Below is a small trained network, with its code and all its weights. Each question gives an input and a class and asks what happens when units are switched off, that is, made to give their printed mean instead of their output.

import numpy as np


def w(rows, s, z=0):
    codes = np.array(rows[::2]) - 128.0
    scale = np.full(codes.shape[1], s)
    scale[-1] = z or s
    return codes * scale


def norm(h):
    return h / np.sqrt((h * h).mean(-1, keepdims=True) + 1e-5)


def f(y):
    return y / 2 * (1 + np.tanh(0.7978845608 * (y + 0.044715 * y**3)))


def log_softmax(a):
    a = a - a.max(-1, keepdims=True)
    return a - np.log(np.exp(a).sum(-1, keepdims=True))


def net(x, mask):
    res = np.array(x, float).reshape(1, 4) / 4 @ E
    u = 0
    for l in range(4):
        y = f(norm(res) @ A[l][:, :-1].T + A[l][:, -1])
        res = res + np.where(mask[u : u + 3], y, B[l][:, -1]) @ B[l][:, :-1]
        u += 3
    return log_softmax(norm(res)[-1] @ U[:, :-1].T + U[:, -1])


A, B = {}, {}
E = w([
[131,132,117,133,130,140,133],'x0',
[127,208,169,164,130,181,6],'x1',
[229,39,216,155,149,166,153],'x2',
[209,106,93,112,62,59,95],'x3',
],0.0019)
A[0] = w([
[139,48,158,118,145,158,218,142],'L0N1',
[206,84,231,222,201,180,4,2],'L0N2',
[149,135,91,142,84,66,9,98],'L0N3',
],0.0031,0.0034)
B[0] = w([
[153,227,114,69,140,153,67,254],'L0N1',
[79,148,125,150,125,71,254,205],'L0N2',
[207,176,96,144,251,146,130,166],'L0N3',
],0.0046,0.0015)
A[1] = w([
[212,106,95,146,89,39,191,106],'L1N1',
[165,81,205,252,115,148,123,23],'L1N2',
[128,94,76,110,189,108,151,2],'L1N3',
],0.004,0.00014)
B[1] = w([
[66,21,151,200,125,197,33,253],'L1N1',
[9,196,5,127,98,138,156,179],'L1N2',
[39,159,139,75,164,73,126,148],'L1N3',
],0.0034,0.0017)
A[2] = w([
[168,69,208,81,187,206,232,67],'L2N1',
[74,199,127,230,122,157,84,25],'L2N2',
[107,118,165,157,74,254,11,254],'L2N3',
],0.0028,0.00071)
B[2] = w([
[239,216,73,122,133,76,53,205],'L2N1',
[198,72,99,157,114,70,103,214],'L2N2',
[104,3,137,70,36,144,148,252],'L2N3',
],0.0049,0.0013)
A[3] = w([
[48,215,146,153,119,174,253,36],'L3N1',
[41,208,129,90,122,139,223,1],'L3N2',
[44,65,89,214,121,109,95,115],'L3N3',
],0.0043,0.001)
B[3] = w([
[169,12,133,55,101,140,70,232],'L3N1',
[182,42,158,162,36,180,125,207],'L3N2',
[32,209,173,166,197,66,255,250],'L3N3',
],0.005,0.0023)
U = w([
[167,3,156,85,33,183,143,236],'0',
[3,139,144,202,175,70,224,4],'1',
[236,253,87,118,186,130,59,148],'2',
],0.0061,0.00029)

Each question gives the input, the list of numbers given to net, and the class t.
The units are the neurons (one row each of A and B). Each row of codes is followed by its name. A weight is (code - 128) times the scale printed after its matrix; where a second scale follows, it is the last column's (A, B and U).
mask holds one flag per neuron, layer by layer. A switched-off neuron (its flag False) gives its mean, the last column of its row in B, instead of its output. The means were averaged over made-up inputs and are rounded, as every weight is.
A unit's drop is (log p(t) with every unit on - log p(t) with that unit switched off) / (log p(t) with every unit on - log p(t) with every unit switched off).
The circuit of an input: a set's keep is (log p(t) with only the set's units on - log p(t) with every unit switched off) / (log p(t) with every unit on - log p(t) with every unit switched off). Starting from all 12 units, units are removed one at a time, each time the one whose removal leaves the highest keep (on an exact tie, the one counted first), for as long as the keep stays at least 0.8.
units of the circuit, in order: the units of the circuit, biggest drop first
most important unit: the unit with the biggest drop
k most important neurons: the k neurons with the biggest drops, biggest first
k most important neurons of layer l: the k neurons of layer l with the biggest drops, biggest first
drop when u is switched off: that unit's drop, to one decimal
input [3,4,5,2], class 1: most important unit	L1N1
input [-4,7,1,4], class 1: 3 most important neurons	[L0N1, L0N2, L2N1]
input [-8,0,0,-5], class 0: units of the circuit, in order	[L3N3, L1N1]
input [5,-7,-3,5], class 1: units of the circuit, in order	[L1N1, L3N3]
input [8,-7,6,0], class 2: units of the circuit, in order	[L0N1, L2N1]
input [-2,-1,-1,-7], class 0: 4 most important neurons	[L3N3, L0N3, L1N1, L2N3]
input [4,-2,-1,7], class 1: units of the circuit, in order	[L1N1, L3N3]
input [-4,6,1,8], class 1: 4 most important neurons	[L0N1, L2N1, L0N2, L1N1]
input [3,6,1,-1], class 0: 2 most important neurons of layer 2	[L2N1, L2N3]
input [2,-3,-7,7], class 1: units of the circuit, in order	[L0N1, L1N1, L3N3]
input [8,-1,-7,-3], class 0: 3 most important neurons	[L1N1, L3N2, L3N1]
input [7,-6,-3,5], class 1: 2 most important neurons	[L1N1, L3N3]
input [-3,1,1,5], class 1: 2 most important neurons	[L0N1, L1N1]
input [-3,-6,8,-1], class 2: units of the circuit, in order	[L2N1, L0N1]
input [5,0,-6,-5], class 0: units of the circuit, in order	[L3N2]
input [-8,-3,2,-7], class 2: 3 most important neurons	[L2N1, L1N1, L1N2]
input [6,-7,-7,-3], class 0: 2 most important neurons	[L3N2, L3N1]
input [-6,-2,-8,-4], class 0: 3 most important neurons	[L1N1, L3N2, L3N1]
input [0,-1,2,-3], class 2: 2 most important neurons	[L1N1, L1N2]
input [-5,-4,8,-4], class 2: units of the circuit, in order	[L2N1]
input [2,0,3,-7], class 2: 3 most important neurons	[L2N1, L0N1, L1N1]
input [-1,-4,1,-5], class 2: 3 most important neurons	[L2N1, L1N2, L1N1]
input [-4,4,5,4], class 1: 2 most important neurons	[L1N1, L0N2]
input [-3,7,4,2], class 1: drop when L0N1 is switched off	0.1
input [-1,-5,-2,7], class 1: drop when L3N3 is switched off	0.3
input [-6,-1,-3,-6], class 0: drop when L0N3 is switched off	0.0
input [1,-3,-3,4], class 1: most important neuron	[L3N3]
input [0,-6,-8,-7], class 0: 2 most important neurons of layer 3	[L3N2, L3N1]
input [1,-4,8,-5], class 2: drop when L2N1 is switched off	0.7
